Here is a tiny trained network, its code and every weight. The questions are about switching its units off for an input and a target symbol, where a switched-off unit gives its printed mean instead of its output.

import numpy as np


def w(rows, s, z=0):
    codes = np.array(rows[::2]) - 128.0
    scale = np.full(codes.shape[1], s)
    scale[-1] = z or s
    return codes * scale


def norm(h):
    return h / np.sqrt((h * h).mean(-1, keepdims=True) + 1e-5)


def f(y):
    return np.maximum(y, 0)


def softmax(a):
    e = np.exp(a - a.max(-1, keepdims=True))
    return e / e.sum(-1, keepdims=True)


def log_softmax(a):
    a = a - a.max(-1, keepdims=True)
    return a - np.log(np.exp(a).sum(-1, keepdims=True))


def net(x, mask):
    ids = ['ΓΔΘΣΦαβεζηλμξτψω'.index(c) for c in x.split()]
    T = len(ids)
    res = E[ids] + P[:T]
    r = norm(res)
    for j in range(2):
        rows = slice(3 * j, 3 * j + 3)
        q, k, v = (r @ M[0][rows].T for M in (Q, K, V))
        z = softmax(np.where(np.tri(T) > 0, q @ k.T / 3**0.5, -1e9)) @ v
        o = O[0][rows]
        res = res + np.where(mask[j], z, o[:, -1]) @ o[:, :-1]
    y = f(norm(res) @ A[0][:, :-1].T + A[0][:, -1])
    res = res + np.where(mask[2:26], y, B[0][:, -1]) @ B[0][:, :-1]
    return log_softmax(norm(res)[-1] @ U[:, :-1].T + U[:, -1])


Q, K, V, O, A, B = {}, {}, {}, {}, {}, {}
E = w([
[219,116,53,67,94,74,108,104,52,184,139,40],'Γ',
[95,115,185,13,1,203,143,76,141,165,94,134],'Δ',
[168,125,157,106,77,55,212,162,138,104,119,176],'Θ',
[177,181,88,165,129,192,89,166,171,224,186,147],'Σ',
[125,143,83,109,111,133,186,237,132,158,141,99],'Φ',
[150,39,87,123,133,116,154,137,20,194,8,106],'α',
[160,163,177,160,157,147,193,194,132,22,53,110],'β',
[47,89,230,207,114,144,46,205,65,125,163,93],'ε',
[26,64,112,142,109,60,243,104,104,122,133,143],'ζ',
[100,210,103,98,190,24,97,153,207,120,134,104],'η',
[135,83,56,155,198,195,178,73,216,129,82,62],'λ',
[135,115,102,112,14,110,72,101,220,49,136,108],'μ',
[125,69,128,56,116,151,215,150,105,62,230,56],'ξ',
[71,198,242,81,171,176,204,100,87,179,99,93],'τ',
[237,95,121,188,69,200,175,146,70,145,186,147],'ψ',
[129,116,112,143,81,97,147,171,196,222,37,219],'ω',
],0.017)
P = w([
[127,199,82,135,161,186,28,53,80,29,121,225],'0',
[138,158,154,121,58,100,166,160,130,116,92,81],'1',
[131,145,141,132,84,92,174,172,129,131,99,75],'2',
[129,131,149,128,75,106,178,191,141,136,88,62],'3',
[130,124,146,135,84,105,191,210,146,146,104,45],'4',
[122,106,137,135,93,104,195,200,153,135,122,37],'5',
[127,102,141,143,95,112,195,213,148,150,123,43],'6',
[126,88,140,140,99,99,190,207,172,149,108,24],'7',
[119,74,146,159,108,104,208,210,171,169,123,15],'8',
[116,68,156,160,107,105,206,222,181,169,118,7],'9',
[122,61,156,164,113,110,202,223,178,159,128,2],'10',
],0.0071)
Q[0] = w([
[156,157,128,104,205,131,65,13,53,101,130,229],'head 0',
[142,156,155,146,47,82,226,185,175,218,110,2],'head 0',
[121,122,88,165,189,132,62,93,117,107,176,192],'head 0',
[118,110,105,139,207,127,62,4,83,71,174,245],'head 1',
[105,106,105,128,181,163,72,45,96,99,167,219],'head 1',
[148,122,106,155,194,144,91,78,106,108,148,196],'head 1',
],0.0065)
K[0] = w([
[112,74,145,157,74,84,233,196,218,193,92,13],'head 0',
[75,138,86,129,205,237,36,68,39,29,118,249],'head 0',
[158,124,188,98,80,79,147,131,153,134,95,51],'head 0',
[159,103,254,159,50,54,184,204,192,232,131,22],'head 1',
[148,120,180,150,82,70,177,179,177,197,120,23],'head 1',
[119,68,152,125,50,86,150,165,165,184,123,51],'head 1',
],0.0065)
V[0] = w([
[229,86,76,191,112,132,204,107,253,89,138,156],'head 0',
[183,81,92,218,135,158,151,230,46,133,120,158],'head 0',
[101,156,222,210,148,105,148,155,179,67,126,217],'head 0',
[162,135,162,128,10,165,19,115,161,165,160,151],'head 1',
[90,35,166,141,61,87,189,46,93,131,89,180],'head 1',
[90,100,69,141,66,102,113,153,98,19,233,87],'head 1',
],0.006)
O[0] = w([
[165,124,66,169,109,138,196,81,191,95,126,147,173],'head 0',
[122,118,94,210,95,169,176,182,44,131,94,138,254],'head 0',
[98,136,223,195,151,130,128,164,190,84,130,195,135],'head 0',
[134,150,175,164,23,101,92,91,144,180,164,91,41],'head 1',
[170,1,197,139,132,125,126,71,123,126,120,194,68],'head 1',
[103,83,76,132,93,131,111,145,92,46,209,125,244],'head 1',
],0.0083,0.0025)
A[0] = w([
[158,74,98,106,147,128,102,122,37,155,53,93,102],'neuron 0',
[70,154,83,149,177,185,38,44,76,100,100,151,159],'neuron 1',
[155,88,195,68,168,100,61,90,130,180,139,110,45],'neuron 2',
[102,131,115,62,165,145,81,140,151,82,182,119,128],'neuron 3',
[117,119,137,176,172,184,112,96,87,95,78,100,80],'neuron 4',
[134,98,153,121,77,87,86,72,177,124,203,92,38],'neuron 5',
[140,157,97,105,156,130,83,54,45,85,159,105,122],'neuron 6',
[56,161,128,189,141,212,141,114,189,95,184,193,71],'neuron 7',
[166,113,83,238,133,36,114,156,109,118,120,149,21],'neuron 8',
[99,104,53,130,109,40,62,160,144,156,84,204,106],'neuron 9',
[63,145,56,80,116,158,111,176,74,85,127,166,110],'neuron 10',
[51,159,134,156,70,59,199,84,105,109,79,59,50],'neuron 11',
[106,107,159,147,155,154,56,1,122,150,76,107,28],'neuron 12',
[148,47,157,136,185,101,124,105,132,99,130,193,106],'neuron 13',
[102,130,152,229,128,146,86,23,135,105,82,148,100],'neuron 14',
[164,150,74,115,156,135,186,90,133,112,111,148,110],'neuron 15',
[198,173,186,96,147,167,177,124,83,98,217,113,73],'neuron 16',
[132,191,94,192,149,199,18,67,132,189,142,111,121],'neuron 17',
[144,159,115,88,117,96,114,168,142,172,185,113,121],'neuron 18',
[108,143,192,85,216,157,96,127,128,163,92,147,1],'neuron 19',
[82,115,168,170,106,137,60,177,94,119,134,105,77],'neuron 20',
[123,110,102,91,152,102,125,96,137,145,136,127,121],'neuron 21',
[176,69,162,141,115,107,150,144,176,145,159,172,107],'neuron 22',
[76,132,150,167,161,220,128,50,109,109,156,48,105],'neuron 23',
],0.0097,0.0082)
B[0] = w([
[120,154,138,133,128,63,86,93,125,92,86,139,222],'neuron 0',
[154,116,142,136,99,67,157,153,140,139,116,174,163],'neuron 1',
[129,144,139,103,110,225,182,123,104,113,178,151,170],'neuron 2',
[127,153,149,142,131,77,149,88,165,130,139,159,191],'neuron 3',
[150,106,113,101,112,111,142,174,111,124,115,139,188],'neuron 4',
[87,132,92,134,116,145,116,156,113,75,11,133,172],'neuron 5',
[165,118,175,124,140,160,161,141,108,116,185,125,168],'neuron 6',
[156,176,120,84,100,138,106,130,82,66,86,112,182],'neuron 7',
[190,171,198,126,136,125,119,93,85,97,167,79,161],'neuron 8',
[185,104,212,158,147,97,152,88,176,143,166,143,175],'neuron 9',
[114,114,201,142,104,98,173,104,160,149,106,97,252],'neuron 10',
[145,133,108,121,178,160,84,117,117,114,150,233,248],'neuron 11',
[122,110,95,84,108,120,158,168,161,138,89,137,147],'neuron 12',
[59,207,71,132,119,130,124,111,97,149,145,138,215],'neuron 13',
[171,126,141,112,115,71,151,139,129,159,160,163,169],'neuron 14',
[147,103,81,82,129,148,125,173,129,121,135,125,235],'neuron 15',
[179,82,161,165,137,105,101,111,146,117,138,172,176],'neuron 16',
[107,157,89,75,115,125,124,136,132,125,123,202,172],'neuron 17',
[101,166,128,166,124,144,125,94,106,118,159,120,216],'neuron 18',
[186,147,92,143,128,134,168,134,65,119,202,140,140],'neuron 19',
[142,98,74,73,126,104,95,164,169,139,127,152,219],'neuron 20',
[105,138,107,101,152,138,151,116,123,120,123,119,166],'neuron 21',
[86,169,95,131,95,101,158,135,112,149,133,104,227],'neuron 22',
[205,117,121,71,149,120,126,163,152,148,166,131,218],'neuron 23',
],0.011,0.0043)
U = w([
[159,162,81,72,107,56,87,69,60,133,169,47,54],'Γ',
[70,111,177,59,51,209,143,85,145,146,91,118,86],'Δ',
[148,165,129,84,83,65,166,157,118,94,130,167,247],'Θ',
[117,239,55,163,108,177,71,136,138,175,158,173,60],'Σ',
[55,114,126,170,137,144,172,169,125,162,120,28,223],'Φ',
[123,96,141,139,161,83,106,107,69,146,12,117,101],'α',
[122,138,199,192,186,200,131,182,151,2,38,97,113],'β',
[104,79,154,99,112,90,45,224,143,139,156,141,92],'ε',
[14,84,98,148,185,124,156,81,94,104,145,210,99],'ζ',
[86,198,169,164,222,83,78,69,203,93,154,81,130],'η',
[184,94,40,72,177,137,151,144,201,133,103,134,94],'λ',
[109,121,105,166,59,117,69,82,219,18,95,131,79],'μ',
[104,29,173,146,150,119,169,98,168,91,199,32,151],'ξ',
[155,171,219,57,209,169,146,138,88,145,149,162,64],'τ',
[205,80,112,252,91,200,112,109,91,125,162,139,109],'ψ',
[142,114,176,189,105,76,172,120,210,221,84,167,67],'ω',
],0.0075,0.011)

Each question gives the input, a string of symbols that net reads in full, and the target symbol t.
The units are the heads (3 rows each of Q, K, V and O) and the neurons (one row each of A and B). Each row of codes is followed by its name. A weight is (code - 128) times the scale printed after its matrix; where a second scale follows, it is the last column's (O, A, B and U).
mask holds one flag per unit, heads first, then neurons. A switched-off unit (its flag False) gives its mean, the last column of its rows in O or B, instead of its output. The means were averaged over made-up inputs and are rounded, as every weight is.
A unit's drop is (log p(t) with every unit on - log p(t) with that unit switched off) / (log p(t) with every unit on - log p(t) with every unit switched off).
The circuit of an input: a set's keep is (log p(t) with only the set's units on - log p(t) with every unit switched off) / (log p(t) with every unit on - log p(t) with every unit switched off). Starting from the 12 units with the biggest drops (on a tie, the unit counted first), units are removed one at a time, each time the one whose removal leaves the highest keep (on an exact tie, the one counted first), for as long as the keep stays at least 0.8.
circuit, biggest first: the units of the circuit, biggest drop first
most important unit: the unit with the biggest drop
top k neurons: the k neurons with the biggest drops, biggest first
heads that matter: for each layer, one digit per head in row order, 1 if its drop is at least 0.15 and else 0, layers parted by /
input τ Θ λ ε η Δ, target τ: heads that matter => 11
input λ Θ ω ξ μ, target λ: most important unit => head 0
input Φ ε Σ α ε ψ β, target Φ: circuit, biggest first => head 1; head 0
input Δ λ λ ξ, target Δ: top 2 neurons => neuron 5; neuron 2
input Φ Σ α ε ζ ψ, target Φ: circuit, biggest first => head 1; head 0; neuron 10
input Φ β ζ ξ ξ, target Φ: circuit, biggest first => head 1; head 0
input λ λ Δ Γ Δ Φ ζ Γ ζ, target λ: circuit, biggest first => head 0; head 1; neuron 15
input α α Φ ε ω λ Φ, target α: circuit, biggest first => head 0; head 1; neuron 0
input Σ Δ Φ Φ λ, target Σ: circuit, biggest first => head 1; neuron 11
input ξ ψ λ ε τ ω, target ξ: heads that matter => 01
input ζ α Θ λ β λ μ η ψ, target ζ: circuit, biggest first => head 1; neuron 13
input ε Δ λ, target Θ: circuit, biggest first => head 0; neuron 4; neuron 23
input ε ξ Φ ε α Θ Φ λ Δ, target ε: circuit, biggest first => head 0; neuron 20
input ω Φ ω τ ψ ε Γ ζ Δ, target ω: most important unit => head 1
input Γ μ ζ Θ Φ Δ ε ψ, target Γ: heads that matter => 10
input ζ λ η Θ λ Δ ε Φ Δ ζ, target ζ: heads that matter => 00
input λ λ Γ τ, target λ: heads that matter => 10
input β μ ω Γ Φ ε ζ Δ λ, target β: heads that matter => 11
input Δ Σ ω η Θ μ α ξ μ, target Δ: heads that matter => 11
input Φ λ ω ε Σ λ Γ, target Φ: heads that matter => 11
input Γ ζ η, target Γ: heads that matter => 10
input ω η λ μ λ Γ α ψ, target ω: heads that matter => 01
input ω α ξ Θ, target ω: circuit, biggest first => head 1
input α ψ ε ε Γ, target α: circuit, biggest first => head 1; neuron 0
input ξ μ Δ ψ ψ η, target ξ: heads that matter => 01
input ξ ξ μ ξ ε β ψ Θ ψ Γ ζ, target ξ: heads that matter => 11
input ε ψ Δ ξ ξ λ μ, target ε: most important unit => head 0
input Σ ψ Δ ψ Γ Δ Δ ζ Σ ζ ζ, target Σ: heads that matter => 01
input λ Δ ε ω ε ψ ζ τ, target λ: heads that matter => 10
input η Θ Δ λ ω λ ω, target η: heads that matter => 11
